[106 110 103 146] → 146, 103

[108 147 106 112 102 105] → 147, 102

[117 108 107 139 131 103] → 139, 103

[[144 120 140 126 155]
 [123 124 118 125 111]] → 155, 111

[132 105 103 113] → 132, 103

[110 114 100 109 130] → 130, 100

[[155 122 128 103]
 [138 128 125 105]] → 155, 103

[105 128 141 116] → 141, 105

[127 156 113 137 143 147] → 156, 113
---
[[130 122 136 129 114]
 [118 113 134 131 133]
 [133 152 122 128 128]]	122

[[127 135 117 127 118 124 137]
 [122 108 141 112 142 131 141]
 [137 135 123 137 150 124 118]]	150

[[125 142 149 140 123]
 [116 148 105 148 117]
 [117 128 140 112 128]]	140

[[103 110 117 125 114 143 120]
 [140 152 104 112 151 108 124]
 [120 119 123 123 115 136 117]]	115

[[152 109 122 119]
 [119 134 136 142]
 [110 146 125 117]]	146

[[146 156 111 142]
 [127 127 124 127]
 [119 119 128 142]]	119

[[122 130 126 135 129]
 [136  99 124 127 133]
 [117 137 133 133 133]]	133

[[124 129 135 124 127]
 [135 126 147 126 128]
 [122 103 126 116 123]]	126
---
[[157  99 135 149 107 113]
 [131 127 150 122 139 134]
 [140 115 144 114 128 141]] -> 134

[[153 129 136 124]
 [134 114 126 114]] -> 124

[[134 135 139 114 119 122 138]
 [144 134 116 106 123 135 112]] -> 138

[[132 128 118 129 131 128 137]
 [116 135 124 122 122 135 100]
 [130 135 119 141 135 110 150]] -> 100

[[144 130 114 123 149]
 [129 138 126 126 126]
 [130 113 117 125 151]] -> 126

[[150 114 108 149 130]
 [114 134 118 125 115]
 [140 132 114 139 121]] -> 115

[[133 101 127 129 129 117 129]
 [129 105 116 129 130 125 129]
 [129 107 128 130 131 126 147]] -> 129

[[120 117 128 152 117 128 143]
 [150 128 132 135 108 120 119]] -> 143

[[128 129 122 149]
 [125 127 130 136]
 [121 124 138 107]] -> 136
---
[[122 122 106 133 123 142]
 [125 124 135 145 130 129]] Answer: 106

[[117 104 126 134]
 [128 115 134 113]] Answer: 126

[[ 99 110 151 127]
 [100 100 157 114]] Answer: 151

[[140 150 127 129 103 109]
 [151 116 149 116 132 122]] Answer: 127

[[112 118 103 128]
 [128 123 121 117]] Answer: 103

[[151 115 131 114 147 152 127]
 [102 113 142 125 133 131 136]] Answer: 131

[[148 141 120 123 142 126 138]
 [121 152 127 134 123 147 116]] Answer: 120

[[136 140 140 115 155]
 [120 123 124 135 115]] Answer: 140
---
[[136, 122, 137, 120, 121, 144, 135], [119, 128, 124, 121, 135, 126, 103], [146, 138, 121, 130, 123, 137, 123]]: 121
[121, 124, 140, 113, 146, 133, 103]: 140
[[130, 134, 108, 144, 141, 158, 122], [129, 120, 119, 122, 123, 123, 139]]: 119
[111, 128, 112, 134, 124, 127, 149]: 112
[112, 127, 130, 100, 129, 120, 106]: 130
[118, 121, 104, 107, 140, 146, 155]: 104
[[114, 122, 99, 126, 125, 136, 126], [117, 140, 123, 131, 123, 141, 125], [113, 124, 151, 108, 133, 103, 133]]: 151
[137, 110, 122, 137, 118, 120, 152]: 122
---
[[117 117 147 133]
 [119 123 150 125]
 [139 142 145 125]]: 133

[[147 136 138 136 107 133]
 [115 118 130 140 129 105]
 [130 122 113 119 116 133]]: 133

[[124 129 122 118 129]
 [136 143 129 133 115]
 [153 141 117 124 124]]: 129

[[122 121 143 144]
 [122 116 156 130]
 [132 121 125 117]]: 144

[[135 110 130 116 152]
 [132 111 119 113 119]
 [118 130 144 131 107]]: 152

[[108 134 150 132 134 105]
 [143 124 107 130 149 119]
 [124 111 127 106 114 119]]: 105

[[ 98 156 133 138]
 [122 114 121 113]
 [132 132 131 129]]: 138

[[120 151 123 133 130 134]
 [126 121 124 115 131 126]
 [126 129 116 125 118 115]]: 134
---
[[122 136 125 121 101 128 128]
 [115 146 123 132 111 137 142]
 [110 148 123 138 116 138 148]] -> 137

[[141 134 135 132 123 130]
 [125 149 129 127 133 125]
 [129 124 124 125 122 128]] -> 133

[[122 127 106 131 107]
 [119 134 118 118 118]
 [114 149 135 119 127]] -> 118

[[152 131 154 115 122 121]
 [110 124 152 140 139 151]
 [137 152 130 135 109 137]] -> 139

[[118 150 133 139 118 118]
 [125 141 136 137 125 126]
 [118 130 115 125 129 133]] -> 125

[[125 130 110 144 154 135 132]
 [137 132 113 130 132 121 134]
 [116 123 121 134 128 141 121]] -> 121

[[104 116 112 130]
 [131 113 138 130]
 [120 132 145 128]] -> 138
---
[158 144 132 140 149 124]	124
[145 123 135 125 124 129 156]	156
[ 98 132 145 131]	131
[100 100 103 122 114 139 136]	136
[124 119 139 129 142 102]	102
[104 114 131 111 150 137]	137
[150 144 116 126 126 149 121]	121
[136 105 128 125 130  99 117]	117
[113 120 146 158 153 128 106]	106
---
[[133 146 118 121 111]
 [144 146 152 135 117]] ⇒ 135

[[152 130 115 101 133]
 [127 127 127 127 128]
 [128 128 128 128 129]] ⇒ 127

[[132 144 127 133]
 [153 120 149 110]
 [157 120 147 101]] ⇒ 149

[[132 106 128 137 137 125 122]
 [123 120 150 120 119 118 125]
 [137 105 141 134 118 156 117]] ⇒ 118

[[152 134 120 118 131 118 131]
 [132 149 137 109 145 132 147]] ⇒ 132

[[ 98 120 127 124 133]
 [144 120 117 112 117]] ⇒ 112

[[116 130 126 131 124]
 [130 128 128 124 131]
 [100 120 128 130 126]] ⇒ 124
